Read these off the grid that follows.
1) The entry just right of the smallest entry?
2) The entry just right of the centre entry?
3) The second-last entry, reading row by row?
4) The last entry, reading row by row?
5) The largest entry in the first row?
6) The entry just left of 146?
7) The entry just left of the largest entry?
8) The largest entry?
[[134 132 132 121 129 123 124 116 124 137 127 132 121 123 132]
 [127 132 126 128 126 127 127 124 126 128 125 131 120 126 126]
 [136 115 134 111 129 124 126 120 125 137 140 136 135 119 141]
 [132 110 128 122 129 127 129 128 125 130 137 134 137 123 132]
 [123 130 120 131 126 130 129 130 127 122 124 130 123 129 121]
 [139 129 143 117 128 115 127 125 137 134 140 134 137 128 137]
 [118 126 106 139 127 135 128 132 122 117 121 127 122 127 116]
 [129 119 132 127 131 131 127 128 122 133 127 123 131 124 135]
 [132 132 135 125 132 129 123 114 117 141 120 126 114 122 133]
 [119 127 114 137 125 131 132 139 131 110 127 128 133 132 116]
 [123 127 133 136 129 136 133 140 134 124 125 109 139 134 129]
 [126 143 131 133 127 129 128 132 137 125 123 125 129 136 126]
 [118 137 127 150 126 134 132 143 140 115 121 118 131 146 119]]
1) 139
2) 122
3) 146
4) 119
5) 137
6) 131
7) 127
8) 150

Read these off the table that follows. Counting starts at 1.
1) Give the entry directly below the smallest entry.
2) Give the entry at row 1, column 3.
3) Give the entry just left of 109.
4) Give the entry in row 2 and column 1.
5) Give the entry in the bottom-right corner.
6) Give the entry in row 1 and column 2.
7) Give the entry in the top-left corner.
8) Give the top entry of the column that holds the smallest entry.
[[136 125 133 110 119 119 133 122 127 114 132 121 110 142 115 126]
 [128 122 141 135 128 119 145 123 116 135 135 130 134 144 109 123]
 [117 133 117 135 132 134 116 136 126 133 129 137 136 111 150 137]]
1) 150
2) 133
3) 144
4) 128
5) 137
6) 125
7) 136
8) 115

Questions about the matrix below. Indices start at 1.
1) Give the entry in the bottom-right corner.
2) Give the smallest entry.
3) Give the entry at row 1, column 1.
4) Give the maximum.
5) Give the entry in the top-right corner.
6) Give the entry just right of the largest entry.
[[117 131 113 131 122 128 140 105 108 132 139]
 [129 114 133 115 127 119 104 141 137 112 106]
 [123 136 138 134 138 132 126 123 130 131 136]
 [119 130 111 131 122 129 141 105 108 133 139]
 [118 129 111 130 122 129 140 105 108 131 138]
 [145 136 136 137 135 138 142 147 141 140 136]
 [128 116 129 117 127 121 110 135 133 115 111]
 [117 127 115 128 123 127 134 108 112 128 134]]
1) 134
2) 104
3) 117
4) 147
5) 139
6) 141

Questions about the matrix below.
1) What is the entry directly below the largest entry?
2) What is the largest entry in the first row?
3) What is the largest entry in the first column?
4) What is the first entry on the diagonal from the top-right corner?
5) What is the 1st entry in reading order?
6) What is the entry just left of the smallest entry?
7) What is the third smallest entry?
8) What is the first entry of the smallest entry's row?
[[121 130 147 120 126 133 142 124 117 123 137 135 115 137 134 108]
 [115 134 135 104 115 127 132 130 124 133 137 127 123 129 128 127]
 [125 136 140 117 126 132 131 134 115 128 139 133 114 124 124 115]
 [125 121 119 127 128 120 124 120 139 125 123 116 131 133 127 136]
 [134 125 114 135 127 135 116 135 130 124 123 131 133 113 125 131]
 [126 132 136 122 128 137 138 135 133 131 138 134 138 135 139 136]
 [127 130 135 130 118 142 138 131 122 131 126 148 135 128 140 120]
 [130 137 137 121 131 137 129 143 118 130 141 134 125 123 126 125]]
1) 134
2) 147
3) 134
4) 108
5) 121
6) 135
7) 113
8) 115

Read these off the grid that follows. Rows and columns are numbered from 1.
1) Find the entry at row 1, column 1.
2) Find the entry at row 3, column 1.
3) Find the bottom entry of the column that holds the largest entry.
4) Find the entry in row 3 and column 3.
5) Find the entry directly above the largest entry.
6) Find the entry in the top-right corner.
7) Find the entry in row 2 and column 1.
[[140 131 112 141 132 147 127 125 125 144 115 125 135 138 127]
 [132 123 114 118 142 136 125 127 113 148 123 137 118 137 136]
 [132 123 114 118 142 136 125 127 113 148 123 137 118 137 136]
 [132 123 115 131 139 145 130 136 110 142 115 120 123 137 123]
 [133 126 114 117 140 136 125 126 115 150 123 140 120 136 140]
 [130 119 115 132 139 140 128 134 107 138 110 121 123 140 117]
 [132 123 115 131 139 145 130 136 109 142 115 120 123 137 123]
 [141 141 112 132 136 148 134 133 118 147 120 125 128 133 138]
 [141 141 112 132 136 148 134 133 118 147 120 125 128 133 138]
 [139 131 112 141 132 147 127 125 125 144 115 125 135 138 127]
 [138 127 113 143 131 145 124 124 125 143 113 126 135 140 123]
 [131 119 115 132 139 139 127 133 107 137 109 122 123 141 117]]
1) 140
2) 132
3) 137
4) 114
5) 142
6) 127
7) 132

Read these off the array that follows. Indices start at 1.
1) Which number is the entry at row 2, column 1?
2) Which number is the entry at row 1, column 1?
3) Which number is the entry in row 2 and column 3?
4) Which number is the entry at row 1, column 3?
5) Which number is the entry in the bottom-right corner?
6) Which number is the entry just right of the largest entry?
7) Which number is the entry in row 1 and column 2?
8) Which number is the entry directly below the smallest entry?
[[125 124 135 122 133 128 130 111 126 121 149 113 112 137 137]
 [128 137 116 136 121 134 134 137 136 135 118 139 151 121 115]
 [122 136 116 128 130 139 147 117 143 129 142 120 143 130 117]
 [135 122 137 127 126 114 110 141 113 127 111 137 116 124 136]
 [123 135 120 130 129 139 142 117 141 129 144 120 142 132 118]
 [129 116 140 122 133 122 120 124 119 124 133 120 103 133 144]
 [127 117 140 123 134 121 123 119 121 122 137 117 105 135 143]
 [127 120 140 121 133 124 120 120 120 122 136 117 106 133 142]
 [125 122 136 122 136 126 129 112 124 122 145 112 109 135 140]
 [135 129 127 132 123 122 117 146 122 134 106 143 137 119 123]
 [124 124 132 122 134 132 134 109 128 122 147 111 114 137 135]
 [125 119 137 122 134 124 123 120 120 122 138 118 107 135 143]]
1) 128
2) 125
3) 116
4) 135
5) 143
6) 121
7) 124
8) 105
